In the rows, 128 means zero.
Facts:
bados (ρ kabram) (Ω magrodal) (Ψ 686)
badredir (ρ flebro) (Ω kefer,sasik,kaplus) (Ψ 16)
bamis (ρ sagel) (Ω kefer,kabram) (Ψ 686)
banun (ρ klovi) (Ω vara) (Ψ 326)
barom (ρ kabre) (Ω magrodal) (Ψ 16)
begramo (ρ nesom) (Ψ 326)
bepli (ρ kabram) (Ω ploral) (Ψ 16)
bigrodum (ρ mebik) (Ψ 326)
bisker (ρ zegal) (Ψ 16)
biskosu (ρ zegal) (Ω flelokles) (Ψ 686)
braputra (ρ golar) (Ψ 16)
brebrobrir (ρ kabre) (Ω ronur) (Ψ 16)
brerim (ρ kluskon) (Ω gibo,magrodal) (Ψ 326)
brigum (ρ sagel) (Ψ 686)
bripustem (ρ nosto) (Ψ 686)
brofir (ρ gritur) (Ω peska,voplok) (Ψ 686)
bropono (ρ zimu) (Ω flelokles) (Ψ 686)
bupli (ρ megrer) (Ψ 686)
datrem (ρ skepokle) (Ψ 326)
dedo (ρ kabram) (Ω flelokles) (Ψ 686)
deful (ρ flebro) (Ω gadra) (Ψ 16)
deska (ρ mubre) (Ω ronur,magrodal) (Ψ 16)
draskagum (ρ mebik) (Ω flelokles,plipim,pogravu) (Ψ 686)
drepor (ρ kabre) (Ω kefer,ronur,flelokles,magrodal) (Ψ 686)
drere (ρ vuskes) (Ψ 16)
dresol (ρ kluskon)
dribra (ρ gilim) (Ω gibo) (Ψ 16)
drigi (ρ nosto) (Ψ 16)
dudrin (ρ skepokle) (Ω brerim) (Ψ 686)
duskil (ρ kabram) (Ψ 16)
fegas (ρ kabre) (Ω flelokles,gibo) (Ψ 16)
fekla (ρ kabram) (Ω kloklatruk) (Ψ 16)
fimon (ρ sagel) (Ω zures) (Ψ 16)
flebro (ρ kluskon)
flelokles (ρ sagel) (Ψ 16)
flenebom (ρ gilim) (Ω vara)
flubri (ρ fluflos) (Ψ 16)
fluflos (ρ numes)
flusku (ρ megrer) (Ψ 16)
fude (ρ gilim) (Ψ 16)
fupar (ρ dravor) (Ψ 16)
gadra (ρ flebro) (Ω kefer,kaplus) (Ψ 686)
geze (ρ varin) (Ψ 16)
gibo (ρ teli) (Ψ 686)
gilim (Ω klibres,fekla)
gimis (ρ vifles) (Ω drepor,voplok) (Ψ 686)
golar (ρ megrer)
grala (ρ teli) (Ψ 686)
granal (ρ dresol) (Ψ 16)
grepok (ρ varin) (Ω flelokles,bigrodum) (Ψ 686)
grirem (ρ kluskon) (Ψ 16)
gritur (ρ mubre)
grogru (ρ vuskes)
grustil (ρ kabram) (Ω kefer) (Ψ 16)
guvavus (ρ klibres) (Ψ 16)
kabram (ρ vuskes) (Ω barom,magrodal)
kabre (ρ megrer) (Ω bripustem)
kaplus (ρ golar) (Ω flelokles,voplok) (Ψ 686)
kefer (ρ dravor) (Ω flelokles) (Ψ 326)
kegru (ρ dravor) (Ψ 686)
kepli (ρ teli) (Ψ 16)
kletristil (ρ mubre)
klibres (ρ mubre) (Ω varazen)
kloklatruk (ρ zegal)
klovi (ρ numes)
kluses (ρ dravor) (Ω flelokles,gibo) (Ψ 16)
kluskon (Ω vegrin,stebal)
kotis (ρ sagel) (Ψ 16)
kunu (ρ gilim) (Ω senis) (Ψ 686)
laskes (ρ flebro) (Ω gadra,flelokles) (Ψ 16)
ligros (ρ nosto) (Ψ 326)
lobrin (ρ sagel) (Ψ 326)
lomon (ρ teli) (Ω sasik) (Ψ 326)
loper (ρ megrer) (Ω flelokles) (Ψ 16)
luno (ρ flebro) (Ψ 16)
magrodal (ρ sagel) (Ω flelokles) (Ψ 16)
mebik (ρ zegal)
meflir (ρ mebik) (Ω bropono,fekla) (Ψ 686)
mene (ρ flebro) (Ω bados) (Ψ 16)
mitetre (ρ flebro) (Ψ 686)
mufadak (ρ grogru) (Ψ 686)
natrudak (ρ kluskon) (Ψ 326)
nefen (ρ flenebom) (Ψ 16)
nesom (ρ teli) (Ω vafliske)
nopimo (ρ gritur) (Ω grogru) (Ψ 16)
nosto (ρ dravor)
notrum (ρ varin) (Ω stirur,brebrobrir) (Ψ 686)
pasis (ρ mebik) (Ψ 326)
pegral (ρ flebro) (Ω flelokles,teno) (Ψ 16)
pegras (ρ teli) (Ω loper,kabram,magrodal) (Ψ 16)
pemes (ρ dresol) (Ω laskes) (Ψ 326)
peska (ρ skogevon) (Ω bripustem) (Ψ 326)
pevozal (ρ kabre) (Ψ 686)
pletem (ρ dresol) (Ψ 326)
plipim (ρ kabram) (Ω flelokles) (Ψ 16)
ploral (ρ nosto) (Ω flelokles,teno,voplok) (Ψ 686)
pluklal (ρ zimu) (Ω flelokles) (Ψ 16)
pogravu (ρ kabram) (Ψ 686)
ravase (ρ megrer) (Ω flelokles) (Ψ 16)
ronur (ρ mebik) (Ω kefer,magrodal,plipim,flubri) (Ψ 16)
rubur (ρ zegal) (Ψ 686)
ruskik (ρ kabram) (Ω datrem) (Ψ 326)
sagel (ρ mubre)
sasik (ρ mebik) (Ψ 16)
senis (ρ varin) (Ω voplok,steges) (Ψ 686)
skebol (ρ kabram) (Ω skosam) (Ψ 16)
skeplipur (ρ flebro) (Ψ 326)
skeste (ρ kabre) (Ψ 16)
skesutak (ρ teli) (Ψ 326)
skodos (ρ zimu) (Ψ 686)
skogevon (ρ skepokle)
skosam (ρ klibres) (Ω flelokles) (Ψ 16)
skuvi (ρ mebik) (Ψ 16)
stabo (ρ skepokle) (Ψ 16)
stanum (ρ dravor) (Ω zegal) (Ψ 686)
stebal (ρ kabre) (Ω flelokles,vara,zegal) (Ψ 686)
steges (ρ teli) (Ψ 686)
steten (ρ dravor) (Ω draskagum) (Ψ 16)
stigil (ρ skogevon) (Ψ 326)
stirur (ρ klibres) (Ω gibo,zegal) (Ψ 326)
stuskek (ρ megrer) (Ω plipim,zegal) (Ψ 16)
tedran (ρ zegal) (Ω flelokles) (Ψ 686)
teli (Ω loper)
tene (ρ fluflos) (Ψ 686)
teno (ρ kabre) (Ψ 16)
toflok (ρ gilim) (Ω grogru) (Ψ 16)
tofol (ρ megrer) (Ω pluklal,flelokles) (Ψ 16)
trobruflos (ρ golar) (Ψ 326)
trovil (ρ numes) (Ω tupli) (Ψ 16)
trubiram (ρ klovi) (Ω vara) (Ψ 686)
tufar (ρ dravor) (Ω nopimo,plipim) (Ψ 16)
tupli (ρ sagel) (Ψ 16)
tuto (ρ numes) (Ω flenebom) (Ψ 686)
vafliske (ρ teli) (Ψ 16)
vara (ρ zegal) (Ω flelokles) (Ψ 16)
varazen (ρ kletristil) (Ω flelokles) (Ψ 16)
varin (ρ skepokle) (Ω flelokles)
vegrin (ρ kabram) (Ω kloklatruk,skosam) (Ψ 686)
vekam (ρ klovi) (Ψ 16)
vibrol (ρ golar) (Ω flelokles,flenebom,tuto) (Ψ 16)
vifles (ρ numes) (Ω ploral,gibo,teli)
vigar (ρ zegal) (Ψ 326)
voplok (ρ flebro) (Ω flelokles) (Ψ 16)
zegal (Ω flelokles)
zezek (ρ vifles) (Ψ 16)
zimu (ρ teli)
zozar (ρ numes) (Ω grogru,pegral)
zuba (ρ sagel) (Ω skosam) (Ψ 16)
zukes (ρ flebro) (Ω flenebom) (Ψ 16)
zures (ρ dresol) (Ψ 16)

Known rows:
varazen: [167 126  92 133  48 125 130 154 153 141 137 135 128 148 119 119  85  54
 112 131 185 145 119 127 106 110 114 122 113 137 155 147  93 114 127 176
 141 103 108 119 125 118 132 131 167 147 143 127 157 143  99 172  75  82]
skeste: [169 129  92 130  43 132 126 151 145 142 158 137 120 148 112 113 102  56
 107 124 164 156 116 114  95 129 114 131 118 151 140 150 104 120 128 181
 129 103 113 137 130 122 140 125 161 131 157 118 153 130 104 179  76  79]
flebro: [163 101  98 132  52 147 119 161 149 111  94 159 113 134 146 146 126  97
 134 120 159 113 127 135 147 102 124 105 119 161 172 142 126  87 139 163
  98 125  79  93 137  65 127 131 187  93 168 168 158 130 135 173 146  67]
notrum: [132 108  89 128  94 152 115 182 162 138 149 129 144 146 172 141 112  50
 105 155 175 132 153 115 136  85 125 109 141 120 143 104 145  63 129 173
 135  99  92  79 133 119 166 119 162 137 177 126 178 146 101 161 133  85]
zuba: [162 117  93 139  51 124 131 155 163 143 129 127 132 154 115 116  77  44
 119 126 191 148 133 127 107 104 119 122 110 133 150 144  89 116 123 172
 146  96  96 110 130 119 134 148 168 153 135 121 160 150  96 169  78  89]
dedo: [140 131  84 137 112 152 111 188 153 135 140 122 141 142 173 151 123  44
 115 163 181 152 150 101 136  83 119 130 139 117 140 107 150  55 130 158
 136  90 107  72 129 103 157 123 161 143 184 127 176 136  96 163 125  90]
tedran: [134 112  92 127  97 149 113 182 165 143 157 126 146 147 175 140 111  50
 103 160 175 126 146 127 136  79 126 101 139 113 145 100 141  66 128 181
 134 108  89  76 137 131 169 110 164 138 175 126 176 148 101 160 136  83]
brofir: [134 106  88 135  84 154 110 175 177 144 134 143 144 145 149 138 119  57
 119 156 179 132 165 109 128  75 112 125 115 111 148  90 145  64 120 166
 147 110  89  93 123 105 188 112 152 143 146 125 174 153  90 135 127  87]
skuvi: [175 139  96 130  53 122 130 150 148 150 159 136 129 148 127 117  93  57
 102 139 178 137  95 146 104 104 114 108 113 131 159 146  92 120 129 189
 132 121 113 116 131 138 134 105 171 140 151 129 152 135 103 175  80  73]
pogravu: [141 142  86 123 101 150 109 195 131 129 149 143 140 132 181 159 130  70
 110 168 178 146 140  95 134  89 112 135 149 120 152 110 146  52 136 158
 136  97 119  88 123  98 149 100 154 140 172 136 180 135  94 170 105  80]
flelokles: [163 128  94 127  39 122 128 160 143 138 137 148 132 144 119 123  84  68
 116 131 186 141 125 122 104 108 110 128 116 135 161 146  86 113 129 172
 147 103 107 127 122 113 129 125 161 151 122 129 163 148  92 172  59  80]
mebik: [157 114 123 126  83 118  98 188 154 117 151 131 119 128 165 147 123  90
 149 142 169 122  98 161 135  87 131  88 108 146 169 116 110 115 130 188
  99 143  70  94 152 110 140 116 190 122 153 155 141 137 106 164 144  53]
nesom: [155  28 106 137  93 141 108 196 186 184 184 124 125 138  81 104 133  68
 191 126 191 118 142 209 143  67 108 191 118 186 138 183 111 123 120 180
  79  71  91  75 204  15 158  87 182  82 163 185 147 146  63 186 136  27]
bigrodum: [132 161 105 121  80 118 160 165 140 152 144 129 116 130 183 159 135  73
 105 121 166 132 144 129 130  82 118  84  94 133 151 112 100  97 117 173
 125 110  63 121 124 142 163  92 193 126 133 146 177 117  99 186  90  48]
voplok: [181 129  79 139  35 142 141 126 155 149 117 148 121 152 106 113  96  55
  95 125 172 132 115 129 108 110 105 121 110 139 160 157 104 104 131 174
 133 113 117 115 119 111 136 117 170 124 160 135 160 132 121 173  87  86]
skesutak: [128 155 100 127  78 124 163 163 143 151 132 130 117 134 175 157 135  66
 110 114 166 142 156 116 133  87 120  95  92 140 143 116 107  94 115 164
 127 100  64 119 123 126 161 107 191 125 136 143 178 115  98 184  92  53]
dudrin: [132 107  89 128  94 152 115 182 163 138 148 128 143 147 171 141 111  50
 105 155 176 133 154 115 137  86 126 109 140 120 141 104 146  62 128 174
 135  99  91  79 133 119 166 121 162 137 178 125 178 146 101 160 133  85]
senis: [136 115  89 125  85 152 111 181 157 138 150 144 141 140 167 144 122  65
 106 160 172 131 149 112 131  84 115 117 135 119 149 100 146  62 129 172
 137 110  99  94 125 113 173 100 156 136 164 130 176 145  97 154 123  80]
lobrin: [120 145 103 125  70 120 162 172 142 146 120 137 126 135 172 161 125  73
 123 109 177 142 178 108 133  83 120 104  91 136 147 112  98  93 113 155
 141  90  54 123 121 116 160 121 185 137 107 141 184 130  87 181  77  58]
ronur: [175 136  95 133  56 122 130 147 154 151 156 128 126 148 124 116  91  50
 102 138 179 138  97 146 104 103 114 107 111 130 157 144  92 120 128 190
 131 119 109 112 131 142 137 112 174 142 156 127 152 136 104 174  86  77]

Rows:
No name comes twice in this set of rows, the named rows included.
[154 113 120 123  76 120  99 191 148 109 142 137 113 123 165 152 123  96
 149 139 168 126 106 146 136  97 129  96 114 155 168 121 112 108 132 180
  99 134  75 101 145  96 135 124 187 121 154 157 144 135 107 167 137  54]	kloklatruk
[170 132  92 127  40 132 125 152 142 139 159 139 116 144 114 116 103  61
 106 126 162 153 116 112  92 130 111 132 119 150 143 149 102 118 130 181
 129 105 114 142 126 121 141 119 159 132 154 119 154 130 103 178  72  77]	teno
[122 145  99 128  77 122 163 168 149 147 120 127 120 135 171 158 127  62
 118 111 175 143 174 111 134  85 122  97  91 138 142 113 103  92 112 158
 134  90  55 118 121 122 162 124 189 134 125 140 181 125  95 180  89  60]	stirur
[135 119  93 118  88 147 113 188 148 139 164 143 147 141 181 145 117  70
 100 163 171 123 138 123 135  82 122 105 145 116 154 103 139  64 133 181
 135 113  98  88 133 126 163  92 159 135 164 133 178 147  98 165 120  75]	rubur
[174 134  94 134  55 124 130 148 155 149 152 127 125 149 123 115  89  49
 103 136 179 140 101 143 104 106 115 109 113 132 155 146  94 119 127 187
 132 115 110 112 130 137 135 116 173 141 157 127 153 136 105 174  85  78]	vara
[134 113  93 126  98 147 112 184 164 143 161 124 146 147 179 140 111  50
 102 161 175 125 142 131 136  77 127  97 141 112 147  99 139  67 129 184
 133 109  88  74 138 137 168 107 166 138 176 126 177 149 102 162 135  82]	meflir
[157  95 102 139  70 141 113 167 166 112 100 133 112 137 146 142 119  75
 144 121 167 124 131 138 145  99 132 101 112 159 160 134 125  94 132 166
  98 119  70  84 143  76 134 152 192 105 176 157 153 133 128 166 158  72]	kluskon
[176 146  89 137  58 127 130 153 140 142 141 136 125 145 121 124  99  54
 111 138 182 157 103 121 105 112 109 132 115 140 153 153 101 110 130 171
 135 104 125 117 123 112 124 120 167 143 158 130 153 128 101 177  73  79]	drere
[168 122  90 139  52 134 127 147 163 145 151 119 117 154 107 108  97  36
 110 120 167 159 125 117  94 127 119 127 112 148 132 148 106 122 124 182
 128  98 103 126 133 127 144 142 166 134 168 111 151 131 107 174  91  87]	fegas
[169 128  91 133  47 132 127 149 152 142 152 130 118 149 113 113  98  49
 106 125 168 154 119 117  96 125 115 127 115 147 141 150 102 119 127 181
 129 103 110 130 129 125 140 130 165 135 161 118 153 131 104 176  82  81]	loper
[138 122  90 118  80 150 110 183 146 135 156 154 141 135 171 147 125  78
 103 163 169 126 143 110 128  86 111 118 138 118 156 100 143  60 131 173
 137 115 105 102 122 112 172  87 152 135 156 134 177 144  97 156 114  74]	steges
[128 148  98 136  87 126 164 158 160 155 124 113 115 140 168 153 131  47
 113 111 169 145 164 119 133  84 123  91  85 137 137 113 109  95 110 164
 126  95  55 110 126 132 168 124 196 128 146 137 176 116 102 179 106  61]	lomon
[131 157 103 126  81 121 163 162 144 154 139 127 119 134 179 157 134  66
 108 118 166 136 149 126 133  82 120  87  92 134 147 113 103  97 115 169
 126 106  62 117 125 137 163 101 193 126 135 143 175 117  99 184  94  51]	vigar
[140 157  96 141  71 131 157 140 169 162 114 138 109 133 139 149 153  63
 123 117 166 145 162 112 117  74  98 113  52 130 145  97 117  97 101 158
 135 121  65 136 107 113 198  94 183 128 120 141 163 113  93 146 101  56]	peska

Now the same objects, written a new way:
Known rows:
ruskik: [131 131 137 123 118 169 138 134 133 137 140 133 102 131 125 163  94 125
 126 138 118 109 125 127 125 168 118 143 112 104 133 115 133 145 121 120]
dribra: [112 103 115 110 128 106 163 138 130 118 130 128 165 139 127 120 136 142
 123 136 133  82 131 137 137 144 126 109 135 138 139 122 132 130 135 132]
brerim: [145  98 138 133 102 170 172 151 130 127 144 129 122 117 142 144  84 139
 129 140 133 107 134 115 144 187 105 135 118 117 135 114 141 162 118 125]
pemes: [139 112 147 143 106 193 137 145 135 137 146 130 109 122 129 142 110 123
 112 137 109 117 127 121 128 161 122 150 112 114 128 119 125 149 131 122]
pegras: [119 130  94 118 109  98 121 131 125 113 114 134 152 131 133 125 166 136
 163 109 167 112 132 146 131 141 125 117 120 143 125 133 131 136 123 138]
vifles: [135 117 158 117 134 145 136 128 123 130 130 118 154 117 125 136  57 123
 135 160 112 101 117 114 133 140 122 130 141 126 122 125 135 114 120 123]
trovil: [111 125 110 117 117 115 123 132 129 121 123 130 152 135 124 123 157 131
 138 119 137 104 127 145 127 129 136 121 126 139 127 132 124 128 135 133]
banun: [117 123 136 134 105 196 125 142 135 127 124 126 115 115 132 155  94 115
 135 121 125 113 131 118 128 158 129 146 114 108 146 126 108 145 141 114]
flenebom: [103 140 143 109 122 150  93 126 126 119  91 118 147 106 131 150  68  95
 152 137 124 126 135 116 136 129 136 140 125 123 148 141  98 110 153 118]
mebik: [136 144 139 132 135 180 107 126 121 138 128 117 143 121 128 127  88 124
 127 137 126 102 125 113 107 121 130 128 129 125 118 139 126 107  99 115]
pletem: [139 120 143 140 102 200 136 143 132 142 152 129 104 121 131 137 115 128
 107 138  99 115 132 123 122 157 124 149 114 115 129 123 129 147 127 119]
grogru: [133 145 149 109 131 139 113 117 122 137 127 123 136 122 121 143  75 117
 134 160 105 113 122 125 123 132 127 138 130 124 119 129 135 108 118 123]
gritur: [135 158 148 129 121 131 118 118 123 139 133 129 133 111 126 124  60 113
 109 141  99 111 126 129 116 129 122 132 141 132 115 130 129 111 129 122]
sagel: [135 168 146 137 121 116 121 116 125 142 136 135 129 110 128 116  46 110
  91 138  96 109 129 132 112 129 115 129 145 133 115 128 127 111 136 123]
zimu: [136 142 146 122 125 159 110 120 121 138 130 120 138 117 126 130  87 121
 134 149 111 112 125 119 117 125 128 135 133 127 117 134 130 110 115 119]
ligros: [134 129 135 143 107 203 135 138 132 141 149 129 106 122 131 142 106 131
 118 130 113 107 129 123 116 153 123 142 116 111 129 122 127 146 119 115]
datrem: [135 132 136 141 105 199 134 137 132 142 149 130 106 121 130 142 105 131
 119 132 111 108 127 123 115 154 124 145 117 113 128 121 127 145 121 115]
tene: [133 142 137 143 148 106 130 125 122 136 130 121  99 129 134 130  79 143
 101 137 117 175 126 110 139 102 132 130 128 128 133 130 130 121 105 124]
mufadak: [132 146 135 136 154  98 130 123 122 137 129 123  95 133 132 135  77 142
  98 145 114 176 128 113 140 108 129 129 126 125 136 127 134 120 106 126]
drigi: [112 132 105 118 116 119 123 130 128 125 129 130 146 136 125 117 170 135
 128 121 131 101 134 147 120 124 136 119 124 140 130 133 126 126 131 131]

Rows:
No name comes twice in this set of rows, the named rows included.
[134 147 146 105 131 136 113 115 121 138 129 123 131 122 122 144  81 120
 134 159 107 115 123 125 120 134 126 137 130 121 120 129 139 109 115 123]	vuskes
[119 115 117 112 107 120 126 138 129 126 134 130 145 134 127 111 186 132
 107 137 115 112 140 146 129 130 136 128 119 145 130 136 128 127 142 137]	luno
[132 127 140 148 156 101 138 130 124 131 123 122 109 133 134 133  66 138
 102 140 121 172 124 107 152 111 127 127 128 128 136 124 127 122 111 126]	notrum
[130 123 141 144 159 102 145 131 125 130 123 121 109 133 135 134  66 139
  97 141 122 169 128 105 150 112 126 123 130 125 143 124 125 123 115 124]	stanum
[112 132 103 122 119 131 120 132 127 125 127 130 149 138 125 116 169 137
 126 115 137  95 132 143 116 123 136 117 123 139 129 137 124 125 123 129]	bisker
[139 133  93 117 116  66 145 120 135 107 119 143 126 118 134 111 202 120
 156  65 195 132 137 148 110 146 109 105 146 128 121 134 139 151 147 147]	magrodal
[130 109 111 110 135 121 140 123 138 114 129 130 130 131 122 115 238 122
 151  81 172 122 130 137 106 126 129 111 142 118 127 135 132 141 150 138]	pluklal
[130 150 131 123 159  85 132 119 121 137 128 125  90 139 130 146  80 141
  99 148 115 176 130 115 139 113 127 128 123 119 137 125 139 117 104 127]	pogravu
[128 136 140 131 168  80 135 125 125 130 118 126 101 143 128 151  60 132
 100 148 119 173 121 113 155 117 127 129 121 121 139 119 130 118 112 129]	vegrin
[135 136 149 125 128 154 112 123 123 134 125 122 141 116 125 133  80 117
 138 146 115 115 121 120 124 129 128 136 132 127 118 131 128 113 119 121]	nesom
[134 151 151 133 126 126 118 120 126 135 127 131 138 113 126 126  54 107
 114 138 106 113 122 128 122 133 119 132 141 129 115 127 126 113 135 125]	klibres
[111 144 107 128 114  86 132 130 132 124 127 141 147 132 127 111 135 123
 106 112 128  98 133 153 123 130 126 114 133 144 128 128 120 127 147 134]	fimon

